Below are the code and all the weights of a small trained network. Each question names an input and a class and asks about switching units off, where a switched-off unit gives its printed mean instead of its output.

import numpy as np


def w(rows, s, z=0):
    codes = np.array(rows[::2]) - 128.0
    scale = np.full(codes.shape[1], s)
    scale[-1] = z or s
    return codes * scale


def f(y):
    return y / 2 * (1 + np.tanh(0.7978845608 * (y + 0.044715 * y**3)))


def log_softmax(a):
    a = a - a.max(-1, keepdims=True)
    return a - np.log(np.exp(a).sum(-1, keepdims=True))


def net(x, mask):
    res = np.array(x, float).reshape(1, 6) / 4 @ E
    y = f(res @ A[0][:, :-1].T + A[0][:, -1])
    res = res + np.where(mask, y, B[0][:, -1]) @ B[0][:, :-1]
    return log_softmax(res[-1] @ U[:, :-1].T + U[:, -1])


A, B = {}, {}
E = w([
[192,125,118,201,123,232,33,166,111,146,217],'x0',
[188,81,173,204,211,138,222,161,223,3,121],'x1',
[81,15,12,183,173,161,166,138,209,81,160],'x2',
[31,187,198,225,17,137,233,174,116,97,198],'x3',
[175,125,156,74,118,206,159,233,124,135,139],'x4',
[181,59,170,164,144,40,123,176,18,118,208],'x5',
],0.0054)
A[0] = w([
[155,128,228,117,151,37,188,141,104,88,100,233],'neuron 0',
[149,241,145,86,103,118,19,34,95,209,64,171],'neuron 1',
[144,82,18,137,154,231,99,134,208,133,145,183],'neuron 2',
[8,174,144,175,56,94,194,96,148,122,136,198],'neuron 3',
[202,49,89,190,225,181,137,130,210,38,151,203],'neuron 4',
[173,143,231,150,107,112,140,206,67,103,173,211],'neuron 5',
[191,20,90,120,250,94,205,141,204,34,92,229],'neuron 6',
[195,128,233,195,140,99,130,167,86,68,193,190],'neuron 7',
[40,129,62,131,126,118,150,63,210,133,69,252],'neuron 8',
[70,183,204,157,39,123,195,166,118,119,151,237],'neuron 9',
[134,224,207,97,53,166,127,190,84,174,120,192],'neuron 10',
[129,85,70,103,131,55,51,78,22,174,153,210],'neuron 11',
[27,120,86,175,106,90,211,77,209,82,112,199],'neuron 12',
[137,167,105,22,174,85,75,29,136,179,11,206],'neuron 13',
[150,75,34,127,139,89,27,62,44,190,159,205],'neuron 14',
[121,113,155,99,66,83,80,134,1,191,187,194],'neuron 15',
[134,69,102,127,93,142,101,209,51,161,217,162],'neuron 16',
],0.0059,0.0043)
B[0] = w([
[180,106,206,110,156,66,221,75,77,100,95,203],'neuron 0',
[173,233,152,96,87,145,29,31,113,183,63,233],'neuron 1',
[72,153,25,120,185,219,22,221,222,103,82,207],'neuron 2',
[51,141,70,166,24,97,193,32,156,51,213,205],'neuron 3',
[170,38,104,201,237,179,72,187,231,27,112,243],'neuron 4',
[199,146,220,230,131,145,200,135,43,99,206,202],'neuron 5',
[166,4,119,82,238,72,155,183,194,74,41,255],'neuron 6',
[206,92,216,253,178,130,178,87,108,62,221,201],'neuron 7',
[68,91,44,58,98,91,129,74,202,104,76,215],'neuron 8',
[93,190,140,158,43,176,230,85,104,34,182,217],'neuron 9',
[201,225,211,115,34,221,170,139,74,124,152,210],'neuron 10',
[64,126,91,174,162,38,81,141,35,219,121,212],'neuron 11',
[45,37,39,112,82,70,193,69,221,32,167,209],'neuron 12',
[173,192,122,37,154,93,87,72,126,202,3,240],'neuron 13',
[55,120,65,194,187,59,16,168,56,235,127,219],'neuron 14',
[82,151,147,203,73,79,123,180,11,217,186,209],'neuron 15',
[92,76,117,155,87,155,149,221,87,193,211,182],'neuron 16',
],0.0061,0.0085)
U = w([
[161,213,232,176,42,226,220,143,62,96,209,5],'0',
[227,40,211,204,224,92,169,123,162,58,166,54],'1',
[137,72,134,11,165,23,229,143,123,140,39,169],'2',
[118,186,124,140,141,53,47,52,75,187,79,51],'3',
[220,202,168,39,79,241,74,77,164,167,74,193],'4',
[3,113,39,127,35,93,198,27,203,60,182,170],'5',
[106,81,42,129,200,226,53,240,226,94,93,117],'6',
[66,87,109,187,104,92,91,235,55,217,226,187],'7',
],0.0063,0.0018)

Each question gives the input, the list of numbers given to net, and the class t.
The units are the neurons (one row each of A and B). Each row of codes is followed by its name. A weight is (code - 128) times the scale printed after its matrix; where a second scale follows, it is the last column's (A, B and U).
mask holds one flag per neuron, in row order. A switched-off neuron (its flag False) gives its mean, the last column of its row in B, instead of its output. The means were averaged over made-up inputs and are rounded, as every weight is.
A unit's drop is (log p(t) with every unit on - log p(t) with that unit switched off) / (log p(t) with every unit on - log p(t) with every unit switched off).
The circuit of an input: a set's keep is (log p(t) with only the set's units on - log p(t) with every unit switched off) / (log p(t) with every unit on - log p(t) with every unit switched off). Starting from the 12 units with the biggest drops (on a tie, the unit counted first), units are removed one at a time, each time the one whose removal leaves the highest keep (on an exact tie, the one counted first), for as long as the keep stays at least 0.8.
circuit, biggest first: the units of the circuit, biggest drop first
most important unit: the unit with the biggest drop
top k neurons: the k neurons with the biggest drops, biggest first
drop when u is switched off: that unit's drop, to one decimal
input [-3,-5,0,1,-7,7], class 7: top neuron -> neuron 15
input [2,1,-7,-6,3,4], class 3: circuit, biggest first -> neuron 1; neuron 11
input [-3,5,-5,2,-1,5], class 0: circuit, biggest first -> neuron 4; neuron 5
input [3,-6,-7,2,0,-6], class 4: circuit, biggest first -> neuron 1; neuron 10
input [3,-6,4,4,7,-1], class 0: circuit, biggest first -> neuron 10; neuron 6
input [-7,6,-6,4,-8,3], class 5: top 2 neurons -> neuron 3; neuron 12
input [5,-1,-1,0,6,-3], class 0: circuit, biggest first -> neuron 6; neuron 10
input [-1,6,-4,-2,-7,-7], class 2: top 3 neurons -> neuron 13; neuron 9; neuron 6
input [4,-6,8,0,-5,0], class 7: top 3 neurons -> neuron 14; neuron 6; neuron 11
input [5,-2,5,1,-4,-5], class 6: top 2 neurons -> neuron 2; neuron 9
input [-8,-8,-4,2,1,-8], class 4: top 2 neurons -> neuron 1; neuron 13
input [-7,-7,-2,-1,7,-3], class 4: circuit, biggest first -> neuron 10; neuron 1
input [7,0,-1,-6,-3,2], class 7: top 2 neurons -> neuron 14; neuron 11
input [-4,-8,-7,-1,5,-4], class 4: most important unit -> neuron 10
input [8,4,0,3,6,5], class 0: top 3 neurons -> neuron 6; neuron 5; neuron 16
input [-7,7,1,-5,8,-3], class 6: top 2 neurons -> neuron 4; neuron 2
input [-6,-6,-3,-4,6,-3], class 4: top 2 neurons -> neuron 10; neuron 1
input [-3,-6,-4,2,6,-3], class 0: drop when neuron 9 is switched off -> 0.2
input [-4,-1,-2,-8,5,-2], class 4: drop when neuron 10 is switched off -> -0.3
input [5,-1,4,0,2,1], class 6: circuit, biggest first -> neuron 2
input [-7,-8,3,-1,-5,-1], class 3: drop when neuron 13 is switched off -> 0.4
